[ 157 -269    6 -180 -276  185  -35 -112  -39   32 -115  -58  114  130
 -120  249  140  105   64  -98  -86 -238  -16 -159 -105   45   39  142
   82 -194   98  135]	7
[-310  248  420 -104 -117 -450   52  451 -550  318 -142 -105  161  321
 -181 -258 -552  505 -216  347    6  175  120  -66   61 -346  106 -759
 -361  150  148  367]	3
[ 432 -166  504  285 -234  486 -324 -130 -778  179 -160  -84  -47  111
   63   41  -87   24 -269 -213  -80   58   54 -310 -100  116  282   61
  -33   23  166  396]	5
[ 374 -567  -15  553  -22  480 -508   -4 -431  288  100  173 -243  140
  210  105  182 -234  -32 -334  258  176 -281 -314 -333  569  -15  221
  149  146   60  158]	1
[-166  247   21  168  210 -110  -16   64  -21  524    5 -188 -211 -184
   21 -638 -466  285 -123  349  207  348  396 -210  357  200 -231 -149
 -121  480   23  298]	9
[ 203 -593  386 -231  312   82 -297  360  317  377  193   89 -398  106
 -277  620   35 -363  -73   47 -157 -242 -238  218  301  121 -159 -174
   53  293 -201  192]	9
[  64 -294  419   37  -64  -33 -248   58   70  417   26  126  -77  -86
  -93  273  -64 -290  -68 -183  -38  -27  443   84  302  155   -1  -64
 -205  -11 -231  425]	7
[ -43 -275  -70  387  318  -46 -280  112    9  383  -93   10 -225 -358
 -119 -216 -216   67  105  219  107   38  183 -260  355  385 -297   15
  -74  130 -275  230]	7
[ 114 -211  159   27   75  137 -272  211 -144 -164   73  148 -267  127
  752  247 -267 -554 -189 -602 -282  135   39  151   -1  270 -437 -349
 -177  -17  -80  -65]	1
[ 110  214 -100  424   36  -13 -353  -13 -339  232 -171  -82  -95  179
  460  167  480  -35   40 -249  257 -104   -5 -286 -405   85  754  727
  193 -330 -105  -26]	6
[-306  -59  131 -261 -192 -721  446  273  113  228   73  291  -21   47
 -301  663 -564  -32 -187  264 -220   95  133  463 -352 -124 -407 -441
 -211   75 -154  475]	8
[ -38 -356   12  352  226   89 -155  167 -342   33 -274  -85 -140   75
 -100  153 -281  -19   44  -81   44 -288 -140 -248  238  206 -544 -253
   24  349  -18  203]	8
[ 105 -204 -256 -239  -96  118  212  108 -300 -234    2 -129  548  295
   11   27  295 -193   94  233  -68   20 -121    3 -328   56   15   40
   88 -369  -95 -464]	0
[-268  177  -73 -359 -319 -196 -148  344   63 -229  -71 -169  496  263
  206  566  -15 -225   70 -505   11 -208   55  138   45  -73 -452   63
  229  -50 -166  -61]	0
[  35 -254 -157 -313  223  277 -512   70  370   89   55  126    4 -143
  -56   90  -75  326 -128  111  -42  -55  -95   97  173  152    8 -308
  -60 -350 -260  -75]	5
[ 135  302 -307 -103 -229  111  175  -71   90   45   46   83  237  -84
 -221  -46 -160   73 -231  182  166  309  337   17 -262   97  146 -128
  103  -38  -18  336]	4
[ 529   77  395  131 -282 -135   76  142  188  -24   60  -98 -239 -549
  273  571  192 -334  145   44  -89  -45 -479   13 -221  522 -554  -50
  367   48 -313  429]	3
[-378 -178 -162 -308 -290 -459  203 -292  156  133  100   80  -58   26
   24  298   36 -165  -38   81 -140  241  -78   33 -417  -45  179   21
   -1 -406    3  259]	4
[  98 -224   19  205 -178   -9  114 -156 -166   95 -126 -164 -215 -151
  310  129   17  -70   58   39    8  170 -202 -327 -162  -24 -281  131
  219   86  108 -153]	0
[  27 -238 -187  371  213  -22 -247  102 -206  -58  -88   53  289 -140
  108  190  314   82  -82  103  176  224  -38  -31  -52  180  171  243
  -35 -125  -27   -7]	9
[ 420 -239  -10  -80 -556   49 -197 -227 -393  207  -89  -30   50    3
  159  397   94 -328 -321 -212  252  510   51 -395 -563  425  685  344
  219 -602   -7  164]	4
[ -56   69  155 -171   71  290 -149  193  215  291   98  261   83  269
  239   63  199 -240  -26 -126 -288  103  189  275   -8  -57 -260 -420
 -167  206  138   26]	4
[ 226 -753  352  -68  167   28 -403  232  -38  395 -176  172  -12  247
 -385  133  388 -173  220  -78   87 -233 -178 -318  231 -234  505  -81
 -145   -8  -88  136]	9
[  89  419  370  162  282 -509  182  254    0   67 -351 -247   48 -332
 -195 -431  217  431   75  395   77 -339 -582 -238  200  206  204 -100
 -156  234   64 -268]	6
[ -33  -70  494 -107  -50   27 -633  643 -133  405 -268   79  383  239
   58  324  100 -194  -86 -182 -278  -32  219  179   47  -69  458 -138
 -120 -198 -215  250]	6
[ 116 -288   57  211  200   82 -325  258 -440   78 -100   -7   66  116
  -73  146 -258   59 -118  -36   33 -221 -135 -145  289  114 -166   26
  -82   63   19  188]	0
[ 319   58  284  317   40   95 -276   47 -320  164  -30   53  -85 -119
  -72   62 -123  118 -210 -164  321   69   86 -154   43  339  212  -90
 -171  153 -184  428]	1
[  32 -211 -315  409  287  146 -127  284  -92 -172  -99  106   46 -120
 -111   34  131   16  130  110  270  132   -1    5   57    3 -227 -162
   25  197 -116 -269]	1
[ 234 -416  283  149 -104  100 -518  305 -645   30 -464 -159  313   64
 -179  226  -77   14 -297 -291  146 -332  -47 -356  180  -43  265 -251
 -111  -37 -200   85]	8
[-215  278  170  421  441  -31 -431   27  135  126 -101  -33 -522 -231
   95 -219 -166  -58   18  -33  -66  -72  214    4  501   -6  235 -236
   15   14 -233  472]	2
[  33 -421  182  -68 -598   51  -42 -217  174  135    3  280  382  219
 -280   46  292  -39  271 -256    0  -33  -13  198 -700 -206  899  151
  -45 -419 -198  378]	9
[ 190 -341   51  278  204  158 -382  187 -298  156 -320   39  -84 -140
  -12  222 -603  159 -276 -144  261  415  472  -67  279  395 -287  -48
  -90  180  -17  332]	2
[-202 -284  -64 -295 -386  -61  142   35 -182   17  -57 -161  422   75
 -170  145 -305  501 -100  260 -154   98 -119  -82  -54 -327 -691 -108
  153    8  286 -298]	3
[ 271 -151 -117   51 -208  291  178   66   -3 -134 -206  -26  144  -97
  209  403    1 -472    7 -125   32 -183  -71   89   85   78 -680 -179
  151  237  138  244]	0
[-272  345  161  253  388 -153 -488  285 -124  349    9  170 -369  -74
 -121 -297 -231  323 -186   58 -104  -50  317  259  132 -192    3 -244
 -184  129 -149 -116]	5
[ -78  167 -211  300  279  -36 -293  159   11    8  -37  135 -157 -236
   15  159 -282  175  -94 -133  227   44  225   28  249  238 -528  -66
  -15  250 -102  272]	5
[ 130 -319  -27  176   87 -207 -249  573   71  175  -25  102    8 -131
  -81  509 -155  147  -32   94   61  -35 -164 -172   92  484 -345 -185
  -81  103 -207  125]	6
[-164 -353  135  -96 -251 -450 -282  173  249   69   16   36   58 -184
 -181  593  110  107 -132 -179  173   32 -118   36   34  213   85 -227
  -70  -69 -168  447]	1
[  36  -30   10  103  208 -259   -2  211   70    2  -78  -42   -1 -147
   26  -60 -135  256  -74   92   80   57   -7  -43  226  100 -233   45
   37  241  120   94]	5
[ 157 -420  222  131   71 -121 -282  143 -204  359  -40   87   85  -48
 -167   81 -302  394 -180  -24  164   79  139  -73  216  286 -108  221
 -224  130   90  365]	3
[ 309  -73  517   66 -249  455 -249  167 -360  244 -266  -16   35  153
  209  -52 -274 -119   46 -343 -104  143  332  213 -152  459 -233 -237
 -184  156   35  370]	4
[ -17 -436  302  -67 -201  108 -178  193 -177 -128  -79  103  663  268
  191  517  307   31  -63 -157 -336  -94 -264   33 -253 -144  210 -313
 -266 -247 -201   55]	2
[-541 -301 -107 -129 -128  -53  -75 -182  236  147  114  190  -85  132
  135 -103  188  -48   74 -128 -400  180 -242   58 -158   -7  370  165
 -292  -40  436  294]	7
[-104  -57   72  214  136 -132 -348  244  -25  121   32  110  150  -84
  130  273  -43  147 -169 -156   57   53    6  -83  315   28 -289  -18
  -77  183   40  191]	3
[-222  331 -143  326  438 -167 -209  402  146  -83 -295   15 -104 -285
 -333  -40  174  189 -126  282   80  369  168  186  179  107  173 -240
  167  301  204    3]	1
[  45  -49  237   21  136  -18 -505  213    7   37   -3   26  -34  -67
  110  -17 -264  -81 -199 -245 -284 -182  -72  136  -22  415 -159 -316
   60 -166 -376  124]	9
[ 245  193  310   54 -150  250 -201   43 -352 -224 -113 -192  174  150
  389   73 -222  299 -136 -370  -74 -291   38   76 -127  -91  131  -71
 -102  -74 -201  245]	4
[ -67 -622   38  417 -150  -70 -243   16   19  210 -218   54  176 -107
   61  200 -318  423  -29 -180  250  125  348  259  196  167 -280  393
  -63   86  264  328]	2
[ 141 -381  -84  251  326   96 -305  142   96  140  -27  133  -61 -185
   50   -5   27 -152 -155   47 -187  115  146 -134  120  201  -92  -72
  110   42 -150  199]	3
[  88 -268  234  137  129   12 -227   85   19   32  -70   22  -88 -113
   72   -1 -195   44  -64 -244   58  137    3  -34  210  217   24   98
  -80  166   20  132]	7
[ -14 -173   22  497  255   13  -99  309 -390   18 -234 -213   -1  113
   39 -215  151  691  107  256  -77 -118    9  -69   25 -471  -16  287
   46  379  308 -294]	4
[  56 -211  -66   55  280  217 -274  132  245   77  214  137  -16    1
 -207  245 -114  -66  -52  131   -2  -20 -296 -105   63  385   25 -333
  104  -38 -402  164]	9
[  21 -307  121 -658 -613  194  194 -472  454  286  166  240  376  229
 -277  405  284 -457  -43 -247   70  194  103   93 -366  105  388  -75
  -28 -298   -2  380]	6
[ 387  -45  529 -676 -450   13  416  137 -327  125  -37 -101  595  356
   39   17  257   47  -78   80  -14  519   95  206 -318   38 -374  -33
 -117  185  565 -400]	9
[-303 -206   30   42 -393  161 -409   44 -276  148  -26   37   18  360
  168  710   98 -255  -29 -459  -18    4  -24   15 -441  240   25 -138
   68 -147 -111  522]	7
[ -45   73  -51  272  159   37 -262  215  -23  314  -52  164 -120  -61
 -139  191 -107 -121  -72   28  152  140  350  -57  217  183 -306 -257
    0  160 -135  151]	2
[ 133 -468  -98  593  248   94 -335   49 -206  184 -264   -1 -109 -269
 -176  198 -219  267 -105   73  360  117  202 -231  155  147 -151   12
  132  286 -152  540]	0
[ 135  245  -23  409  470  212 -529  602 -260   13 -187   11 -202  -99
 -333  -71 -325  291  -75  231  170 -146 -141 -101  324   86 -193 -618
  114  218 -218  -76]	4
[ 468   89   13   83   96  163 -156  260 -144  163 -237   66 -147  -87
 -238  183 -168 -523 -175 -213  513  166  202 -135  108  244  224   80
  102  214 -246  -78]	2
[ -40  395  571 -173   47 -196   84   78  112  551 -261  -19 -124  -96
 -520 -342 -258   76   81  230 -113 -105  381  -81  334 -284  303 -255
 -224  235 -163  222]	9
[  72 -137   -1   43  113 -230  -84  141  -96  119  -45   25  125  -75
 -109   58  -17  225 -161  161   54   25  -68 -144   93  197   79  -24
 -140   29   56  351]	0
[ 253  -56   13   92  180  132  -32   -6 -487 -178 -216  -67   44   63
  -52 -265  -77 -140 -147    8   23 -102  314  -48   11 -255  398  -84
 -106 -330 -245 -358]	3
[-179 -294 -439  505  488  -80 -219  173  278  298   54  229 -258 -286
   43 -404  231   19  259  429 -264   75  -80 -200  -12  123  -97   87
   78   60 -118  141]	3
[ 259  -72 -272   68  196 -124   53   72  154   41 -133 -179 -262 -513
 -251  206 -459  265 -261  360  308   92  216 -360  536  251 -601 -193
  229  197  -89  151]	1
[ 350   -8 -111 -193  -44 -245  171 -295  205 -202  -35  270   67 -290
 -396  351  264 -196 -386   26  411  689   58  107 -338  221  490   39
  263 -219  244  248]	9
[ 170   82 -110  459  465  -81 -107  741 -348 -126 -225   47  294  226
  154 -119   29   37 -239   85  354  217  295  324   83  192  -18 -358
  -96  399  223   99]	4
[-326  145  334 -231  182  -53   44 -114   20  235  191    5 -231  370
 -400 -304  409  217  200  141 -352 -476 -188   81  288 -566  204   53
 -215  141  383 -303]	3
[  97 -407  -22  475  209  130 -233   88 -241  247  -98  186   41   45
 -254  385  252   48   38   43  233  110  -95 -244   47  293  -52  164
  -24  300  180  371]	9
[ 124   -6   79   48  -13 -259 -167  240 -153   40 -192  -45 -117 -129
 -346  -12 -497  277 -189  -20  396  -49  269   70    3  184  -42 -422
  -48  -82 -332   30]	6
[-145  -88 -177   64  -14  183   43  -79  131  158   13  -14  390  -12
  -81 -163  -99  167 -218  203  170  371  485  275  190  126  -53  108
   60  140  338  351]	7
[ 299 -129  318 -409 -118   67  -97  284  100  -38   75   72  219  119
  -18  270  143  143  -48  -50 -205   -8 -206   45  -67  169 -321 -371
    2  -55   57 -167]	7
[-525 -560 -526  606  141   30 -425   -2  177 -196  148  196   57 -106
  232  132  135 -355  164 -258  -88  173  -16  -17    2  217   12  109
   60 -229 -252  -51]	9
